Below is a small trained network, with its code and all its weights. Each question gives an input and a target symbol and asks what happens when units are switched off, that is, made to give their printed mean instead of their output.

import numpy as np


def w(rows, s, z=0):
    codes = np.array(rows[::2]) - 128.0
    scale = np.full(codes.shape[1], s)
    scale[-1] = z or s
    return codes * scale


def norm(h):
    return h / np.sqrt((h * h).mean(-1, keepdims=True) + 1e-5)


def f(y):
    return y / 2 * (1 + np.tanh(0.7978845608 * (y + 0.044715 * y**3)))


def softmax(a):
    e = np.exp(a - a.max(-1, keepdims=True))
    return e / e.sum(-1, keepdims=True)


def log_softmax(a):
    a = a - a.max(-1, keepdims=True)
    return a - np.log(np.exp(a).sum(-1, keepdims=True))


def net(x, mask):
    ids = ['βεξτψω'.index(c) for c in x.split()]
    T = len(ids)
    res = E[ids] + P[:T]
    u = 0
    for l in range(3):
        q, k, v = (norm(res) @ M[l].T for M in (Q, K, V))
        z = softmax(np.where(np.tri(T) > 0, q @ k.T / 2**0.5, -1e9)) @ v
        res = res + np.where(mask[u], z, O[l][:, -1]) @ O[l][:, :-1]
        u += 1
        y = f(norm(res) @ A[l][:, :-1].T + A[l][:, -1])
        res = res + np.where(mask[u : u + 12], y, B[l][:, -1]) @ B[l][:, :-1]
        u += 12
    return log_softmax(norm(res)[-1] @ U[:, :-1].T + U[:, -1])


Q, K, V, O, A, B = {}, {}, {}, {}, {}, {}
E = w([
[141,94,75,2],'β',
[109,131,154,30],'ε',
[178,169,195,120],'ξ',
[220,6,108,108],'τ',
[150,113,54,106],'ψ',
[125,107,114,76],'ω',
],0.012)
P = w([
[134,185,46,50],'0',
[2,70,79,225],'1',
[203,197,84,135],'2',
[11,82,87,221],'3',
[203,207,91,120],'4',
[5,78,93,230],'5',
[177,239,155,50],'6',
[12,76,85,219],'7',
[195,215,103,106],'8',
[12,82,91,224],'9',
[207,224,99,115],'10',
[11,76,94,221],'11',
[197,216,89,115],'12',
],0.0064)
Q[0] = w([
[250,122,119,49],'L0H1',
[157,139,109,132],'L0H1',
],0.011)
K[0] = w([
[11,254,128,105],'L0H1',
[156,194,87,123],'L0H1',
],0.0087)
V[0] = w([
[129,165,62,209],'L0H1',
[29,254,174,35],'L0H1',
],0.0053)
O[0] = w([
[8,203,129,253,5],'L0H1',
[27,193,116,239,253],'L0H1',
],0.004,0.0013)
A[0] = w([
[171,188,112,147,78],'L0N1',
[117,103,132,149,130],'L0N2',
[49,168,189,148,4],'L0N3',
[162,150,246,226,131],'L0N4',
[75,53,181,124,179],'L0N5',
[193,83,123,154,110],'L0N6',
[35,191,164,201,246],'L0N7',
[89,53,105,149,202],'L0N8',
[228,62,125,131,191],'L0N9',
[170,169,84,113,82],'L0N10',
[12,148,88,155,108],'L0N11',
[101,144,141,84,139],'L0N12',
],0.012,0.002)
B[0] = w([
[142,97,167,62,172],'L0N1',
[113,172,97,160,127],'L0N2',
[167,235,102,167,140],'L0N3',
[159,126,233,233,198],'L0N4',
[50,176,87,154,197],'L0N5',
[105,169,135,114,176],'L0N6',
[152,164,2,207,161],'L0N7',
[51,101,80,89,240],'L0N8',
[77,178,171,123,255],'L0N9',
[93,163,97,110,229],'L0N10',
[41,114,78,136,193],'L0N11',
[136,155,67,186,183],'L0N12',
],0.0083,0.0043)
Q[1] = w([
[158,44,191,255],'L1H1',
[167,167,243,161],'L1H1',
],0.007)
K[1] = w([
[208,107,254,241],'L1H1',
[240,210,191,68],'L1H1',
],0.009)
V[1] = w([
[24,129,44,123],'L1H1',
[253,92,104,236],'L1H1',
],0.005)
O[1] = w([
[191,174,254,186,254],'L1H1',
[222,48,34,3,19],'L1H1',
],0.0066,0.0059)
A[1] = w([
[89,168,211,174,143],'L1N1',
[103,136,115,201,183],'L1N2',
[137,184,147,84,60],'L1N3',
[154,54,177,71,114],'L1N4',
[161,189,201,120,176],'L1N5',
[112,120,86,118,62],'L1N6',
[91,73,166,63,68],'L1N7',
[200,106,255,141,179],'L1N8',
[223,36,12,53,77],'L1N9',
[81,75,110,247,112],'L1N10',
[55,77,13,104,3],'L1N11',
[106,149,149,110,126],'L1N12',
],0.0087,0.0043)
B[1] = w([
[199,106,49,97,254],'L1N1',
[255,123,159,132,189],'L1N2',
[120,74,137,155,158],'L1N3',
[166,183,132,85,112],'L1N4',
[166,43,171,176,252],'L1N5',
[72,188,127,121,114],'L1N6',
[167,224,30,112,115],'L1N7',
[45,185,48,149,207],'L1N8',
[101,27,105,186,122],'L1N9',
[161,123,157,238,181],'L1N10',
[39,104,161,132,152],'L1N11',
[234,123,135,156,160],'L1N12',
],0.0061,0.0069)
Q[2] = w([
[34,2,139,178],'L2H1',
[72,58,41,198],'L2H1',
],0.012)
K[2] = w([
[75,142,250,177],'L2H1',
[83,148,154,181],'L2H1',
],0.019)
V[2] = w([
[73,245,156,128],'L2H1',
[87,79,3,2],'L2H1',
],0.0083)
O[2] = w([
[168,140,251,2,252],'L2H1',
[167,157,31,91,11],'L2H1',
],0.011,0.0036)
A[2] = w([
[145,163,68,85,223],'L2N1',
[120,159,22,162,125],'L2N2',
[45,122,115,140,37],'L2N3',
[111,112,88,199,105],'L2N4',
[128,125,83,199,25],'L2N5',
[155,144,6,118,5],'L2N6',
[185,192,88,101,2],'L2N7',
[95,39,112,87,108],'L2N8',
[117,158,156,110,142],'L2N9',
[189,205,73,114,31],'L2N10',
[185,165,162,185,127],'L2N11',
[225,143,147,108,177],'L2N12',
],0.015,0.0054)
B[2] = w([
[91,90,177,242,198],'L2N1',
[100,169,188,137,225],'L2N2',
[214,164,99,84,172],'L2N3',
[243,28,112,34,192],'L2N4',
[177,50,127,64,164],'L2N5',
[209,255,205,136,187],'L2N6',
[2,84,124,111,166],'L2N7',
[218,150,193,108,122],'L2N8',
[161,80,94,197,190],'L2N9',
[82,38,90,118,181],'L2N10',
[66,105,81,41,228],'L2N11',
[129,196,57,91,253],'L2N12',
],0.0086,0.0057)
U = w([
[125,172,159,48,102],'β',
[126,7,122,90,120],'ε',
[58,85,220,162,212],'ξ',
[14,89,68,102,146],'τ',
[176,118,120,211,138],'ψ',
[53,224,111,193,4],'ω',
],0.014,0.0028)

Each question gives the input, a string of symbols that net reads in full, and the target symbol t.
The units are the heads (2 rows each of Q, K, V and O) and the neurons (one row each of A and B). Each row of codes is followed by its name. A weight is (code - 128) times the scale printed after its matrix; where a second scale follows, it is the last column's (O, A, B and U).
mask holds one flag per unit, layer by layer, with each layer's heads first. A switched-off unit (its flag False) gives its mean, the last column of its rows in O or B, instead of its output. The means were averaged over made-up inputs and are rounded, as every weight is.
A unit's drop is (log p(t) with every unit on - log p(t) with that unit switched off) / (log p(t) with every unit on - log p(t) with every unit switched off).
The circuit of an input: a set's keep is (log p(t) with only the set's units on - log p(t) with every unit switched off) / (log p(t) with every unit on - log p(t) with every unit switched off). Starting from the 12 units with the biggest drops (on a tie, the unit counted first), units are removed one at a time, each time the one whose removal leaves the highest keep (on an exact tie, the one counted first), for as long as the keep stays at least 0.8.
circuit, biggest first: the units of the circuit, biggest drop first
top k neurons: the k neurons with the biggest drops, biggest first
top k neurons in layer l: the k neurons of layer l with the biggest drops, biggest first
input ε ξ ω ω ω ψ ε β, target β: circuit, biggest first	(L2N3, L1N5)
input β β ψ ω ψ, target ω: top 4 neurons	(L0N5, L0N9, L2N6, L0N11)
input ξ ε β β ξ ψ τ, target ψ: top 2 neurons	(L0N8, L0N5)
input β ψ ξ τ β ξ τ, target ω: circuit, biggest first	(L2H1, L0N9, L1N8)
input ξ β τ ψ ξ τ ψ ε ω ψ ω, target ψ: top 2 neurons	(L1N9, L0N5)
input ξ β ψ ξ ω ψ ξ ε ξ, target ψ: top 3 neurons	(L0N5, L0N8, L0N9)
input ω ξ ξ β ω ψ ε β ξ ψ, target ε: circuit, biggest first	(L2N4)
input ω τ ω β τ ω β ψ β β ξ, target ε: top 3 neurons in layer 0	(L0N7, L0N9, L0N5)
input ψ τ β ω ε β τ ε τ, target β: circuit, biggest first	(L1N1, L0N9, L2N12)
input ω β ψ ε ω ω ξ ε β, target ε: top 3 neurons	(L0N7, L0N9, L0N5)
input ω ξ ε, target ε: top 2 neurons	(L0N9, L0N7)
input ω ψ τ ε ψ τ ε ω τ, target ε: top 3 neurons	(L0N7, L0N9, L0N8)
input ξ ψ ε, target ψ: top 4 neurons	(L0N5, L0N9, L0N8, L0N11)
input τ β τ, target τ: top 2 neurons	(L0N9, L0N6)
input β β ω ψ ω ω ω ω β ξ ε, target ω: top 3 neurons in layer 2	(L2N6, L2N1, L2N7)
input ε ξ ξ β ξ ω ω ω, target τ: top 3 neurons	(L0N11, L0N8, L1N1)
input β ε ε ω ξ ξ ψ, target ω: top 4 neurons	(L0N5, L0N9, L0N11, L2N6)
input ω ω β τ ω ε ω β ε β τ, target ε: top 2 neurons in layer 1	(L1N1, L1N10)
input ω ξ β β ω β, target β: top 2 neurons in layer 1	(L1N1, L1N5)
input ω ω τ ε τ ε ε, target ε: top 2 neurons in layer 0	(L0N7, L0N9)
input τ ψ ε ξ β β ε, target τ: top 2 neurons in layer 1	(L1N1, L1N10)
